Below are the code and all the weights of a small trained network. Each question names an input and a class and asks about switching units off, where a switched-off unit gives its printed mean instead of its output.

import numpy as np


def w(rows, s, z=0):
    codes = np.array(rows[::2]) - 128.0
    scale = np.full(codes.shape[1], s)
    scale[-1] = z or s
    return codes * scale


def f(y):
    return np.maximum(y, 0)


def log_softmax(a):
    a = a - a.max(-1, keepdims=True)
    return a - np.log(np.exp(a).sum(-1, keepdims=True))


def net(x, mask):
    res = np.array(x, float).reshape(1, 3) / 4 @ E
    y = f(res @ A[0][:, :-1].T + A[0][:, -1])
    res = res + np.where(mask, y, B[0][:, -1]) @ B[0][:, :-1]
    return log_softmax(res[-1] @ U[:, :-1].T + U[:, -1])


A, B = {}, {}
E = w([
[124,32,72],'x0',
[248,117,154],'x1',
[167,185,25],'x2',
],0.015)
A[0] = w([
[98,157,93,141],'n0',
[114,162,213,121],'n1',
[161,94,175,123],'n2',
[212,110,148,108],'n3',
[138,107,83,121],'n4',
[73,180,123,123],'n5',
[89,158,77,112],'n6',
[139,212,102,131],'n7',
[78,118,158,109],'n8',
[131,33,136,113],'n9',
[134,47,124,101],'n10',
[110,136,120,164],'n11',
[235,154,111,90],'n12',
[145,251,105,122],'n13',
[168,141,100,116],'n14',
[172,99,206,122],'n15',
[170,129,140,118],'n16',
[142,171,184,121],'n17',
[125,161,144,108],'n18',
[119,161,196,114],'n19',
[87,122,149,126],'n20',
[113,42,226,135],'n21',
[109,199,186,102],'n22',
[193,139,100,113],'n23',
[123,160,62,101],'n24',
[54,161,68,104],'n25',
[135,132,124,250],'n26',
[146,91,26,126],'n27',
[86,111,182,124],'n28',
[183,123,134,104],'n29',
[123,106,188,80],'n30',
[115,59,121,102],'n31',
[58,127,114,113],'n32',
[138,56,66,126],'n33',
[155,111,132,165],'n34',
],0.02,0.021)
B[0] = w([
[155,102,160,174],'n0',
[72,148,77,202],'n1',
[151,69,114,186],'n2',
[115,85,161,208],'n3',
[81,166,99,172],'n4',
[145,91,147,177],'n5',
[153,78,132,174],'n6',
[125,159,63,200],'n7',
[166,80,106,164],'n8',
[76,152,110,200],'n9',
[76,140,125,184],'n10',
[155,120,176,163],'n11',
[128,92,130,222],'n12',
[76,153,84,223],'n13',
[158,97,91,174],'n14',
[141,108,116,211],'n15',
[120,78,170,167],'n16',
[102,137,141,186],'n17',
[82,119,124,149],'n18',
[94,141,115,185],'n19',
[161,93,133,161],'n20',
[158,157,64,250],'n21',
[81,127,149,191],'n22',
[142,88,132,193],'n23',
[174,95,4,182],'n24',
[131,79,167,193],'n25',
[187,217,223,246],'n26',
[98,171,80,230],'n27',
[190,124,57,185],'n28',
[124,83,146,173],'n29',
[143,130,61,167],'n30',
[88,136,132,174],'n31',
[120,93,180,174],'n32',
[96,148,139,215],'n33',
[144,128,160,182],'n34',
],0.015,0.022)
U = w([
[182,146,55,137],'0',
[28,180,108,147],'1',
[174,37,147,102],'2',
[229,249,183,247],'3',
[157,177,158,66],'4',
[150,173,146,79],'5',
],0.017,0.015)

Each question gives the input, the list of numbers given to net, and the class t.
The units are the neurons (one row each of A and B). Each row of codes is followed by its name. A weight is (code - 128) times the scale printed after its matrix; where a second scale follows, it is the last column's (A, B and U).
mask holds one flag per neuron, in row order. A switched-off neuron (its flag False) gives its mean, the last column of its row in B, instead of its output. The means were averaged over made-up inputs and are rounded, as every weight is.
A unit's drop is (log p(t) with every unit on - log p(t) with that unit switched off) / (log p(t) with every unit on - log p(t) with every unit switched off).
The circuit of an input: a set's keep is (log p(t) with only the set's units on - log p(t) with every unit switched off) / (log p(t) with every unit on - log p(t) with every unit switched off). Starting from the 12 units with the biggest drops (on a tie, the unit counted first), units are removed one at a time, each time the one whose removal leaves the highest keep (on an exact tie, the one counted first), for as long as the keep stays at least 0.8.
units of the circuit, in order: the units of the circuit, biggest drop first
unit that matters most: the unit with the biggest drop
top k neurons: the k neurons with the biggest drops, biggest first
drop of u: that unit's drop, to one decimal
input [0,-6,6], class 0: units of the circuit, in order : (n24)
input [8,8,0], class 1: top 4 neurons : (n9 n27 n10 n33)
input [-5,-7,-8], class 0: top 3 neurons : (n28 n21 n1)
input [7,-8,7], class 2: top 2 neurons : (n25 n6)
input [-3,-4,5], class 0: top 3 neurons : (n7 n24 n13)
input [-4,-7,8], class 0: top 3 neurons : (n7 n13 n24)
input [4,-6,-6], class 0: top 3 neurons : (n21 n28 n3)
input [-6,6,5], class 1: top 2 neurons : (n13 n7)
input [-7,-8,-1], class 2: top 2 neurons : (n5 n25)
input [3,2,3], class 3: top 2 neurons : (n13 n1)
input [0,2,-3], class 3: drop of n24 : 0.2
input [-4,2,-1], class 1: drop of n1 : 0.2
input [6,4,-7], class 0: drop of n21 : 1.4
input [-2,6,-8], class 0: unit that matters most : n21
input [7,7,4], class 1: top 3 neurons : (n27 n4 n33)
